Below is a small trained network, with its code and all its weights. Each question gives an input and a class and asks what happens when units are switched off, that is, made to give their printed mean instead of their output.

import numpy as np


def w(rows, s, z=0):
    codes = np.array(rows[::2]) - 128.0
    scale = np.full(codes.shape[1], s)
    scale[-1] = z or s
    return codes * scale


def f(y):
    return y / 2 * (1 + np.tanh(0.7978845608 * (y + 0.044715 * y**3)))


def log_softmax(a):
    a = a - a.max(-1, keepdims=True)
    return a - np.log(np.exp(a).sum(-1, keepdims=True))


def net(x, mask):
    res = np.array(x, float).reshape(1, 3) / 4 @ E
    y = f(res @ A[0][:, :-1].T + A[0][:, -1])
    res = res + np.where(mask, y, B[0][:, -1]) @ B[0][:, :-1]
    return log_softmax(res[-1] @ U[:, :-1].T + U[:, -1])


A, B = {}, {}
E = w([
[134,71,43,2,112,165,245,101,117],'x0',
[127,141,157,215,251,157,250,148,187],'x1',
[49,84,90,231,127,88,146,55,6],'x2',
],0.0099)
A[0] = w([
[150,115,114,178,214,141,119,97,218,107],'N1',
[170,72,112,50,75,186,142,148,196,175],'N2',
[192,56,81,166,82,196,209,103,46,215],'N3',
[95,134,72,102,145,117,207,76,55,196],'N4',
[156,254,200,136,152,236,147,204,165,185],'N5',
[187,110,100,60,125,251,199,169,85,184],'N6',
[77,94,6,198,116,105,166,96,158,110],'N7',
[70,46,89,123,67,104,118,28,80,157],'N8',
[86,64,43,89,19,28,107,88,57,252],'N9',
[195,187,175,132,91,119,15,205,40,200],'N10',
],0.0085,0.0043)
B[0] = w([
[131,97,157,147,116,158,201,124,82,175],'N1',
[126,120,89,138,85,134,36,165,126,211],'N2',
[122,111,65,73,175,133,152,2,112,192],'N3',
[109,139,109,95,229,98,123,19,120,192],'N4',
[67,45,103,190,48,70,167,159,68,219],'N5',
[143,46,79,70,88,126,74,34,187,207],'N6',
[146,153,126,196,165,200,202,164,74,166],'N7',
[83,198,163,168,192,169,122,74,171,206],'N8',
[121,174,177,147,154,218,112,65,103,250],'N9',
[77,240,137,92,61,127,169,122,167,209],'N10',
],0.0092,0.017)
U = w([
[106,106,153,143,143,132,78,62,129,134],'0',
[98,212,245,104,36,64,148,161,148,213],'1',
[255,117,86,61,116,187,95,147,95,2],'2',
[68,51,67,109,112,36,97,110,160,46],'3',
[189,53,136,251,130,113,113,159,58,238],'4',
[108,127,126,105,230,99,174,65,102,10],'5',
],0.0097,0.0013)

Each question gives the input, the list of numbers given to net, and the class t.
The units are the neurons (one row each of A and B). Each row of codes is followed by its name. A weight is (code - 128) times the scale printed after its matrix; where a second scale follows, it is the last column's (A, B and U).
mask holds one flag per neuron, in row order. A switched-off neuron (its flag False) gives its mean, the last column of its row in B, instead of its output. The means were averaged over made-up inputs and are rounded, as every weight is.
A unit's drop is (log p(t) with every unit on - log p(t) with that unit switched off) / (log p(t) with every unit on - log p(t) with every unit switched off).
The circuit of an input: a set's keep is (log p(t) with only the set's units on - log p(t) with every unit switched off) / (log p(t) with every unit on - log p(t) with every unit switched off). Starting from all 10 units, units are removed one at a time, each time the one whose removal leaves the highest keep (on an exact tie, the one counted first), for as long as the keep stays at least 0.8.
circuit, biggest first: the units of the circuit, biggest drop first
unit that matters most: the unit with the biggest drop
k most important neurons: the k neurons with the biggest drops, biggest first
drop of u: that unit's drop, to one decimal
input [4,-4,-4], class 2: circuit, biggest first => (N5, N8)
input [-7,-5,6], class 1: unit that matters most => N10
input [-8,4,4], class 4: 2 most important neurons => (N8, N1)
input [2,1,-1], class 3: 3 most important neurons => (N9, N8, N7)
input [-2,0,5], class 5: circuit, biggest first => (N2, N6)
input [-2,2,-8], class 3: 3 most important neurons => (N5, N9, N7)
input [4,5,-2], class 3: circuit, biggest first => (N9, N6)
input [8,-8,-1], class 0: 2 most important neurons => (N9, N2)
input [-1,1,-7], class 3: 2 most important neurons => (N5, N9)
input [8,-7,-3], class 0: 3 most important neurons => (N9, N8, N4)
input [0,-2,2], class 5: 3 most important neurons => (N2, N6, N5)
input [-1,-7,2], class 1: 2 most important neurons => (N10, N6)
input [2,-2,-2], class 2: 3 most important neurons => (N5, N8, N4)
input [-4,-7,5], class 1: circuit, biggest first => (N10)
input [-3,-6,8], class 5: 2 most important neurons => (N2, N6)
input [-4,-2,8], class 5: drop of N6 => 0.2
input [-8,5,8], class 4: drop of N6 => 0.0
input [3,0,-7], class 3: drop of N5 => 0.1
input [1,-5,5], class 5: drop of N6 => 0.1
input [2,-1,-5], class 3: circuit, biggest first => (N9)
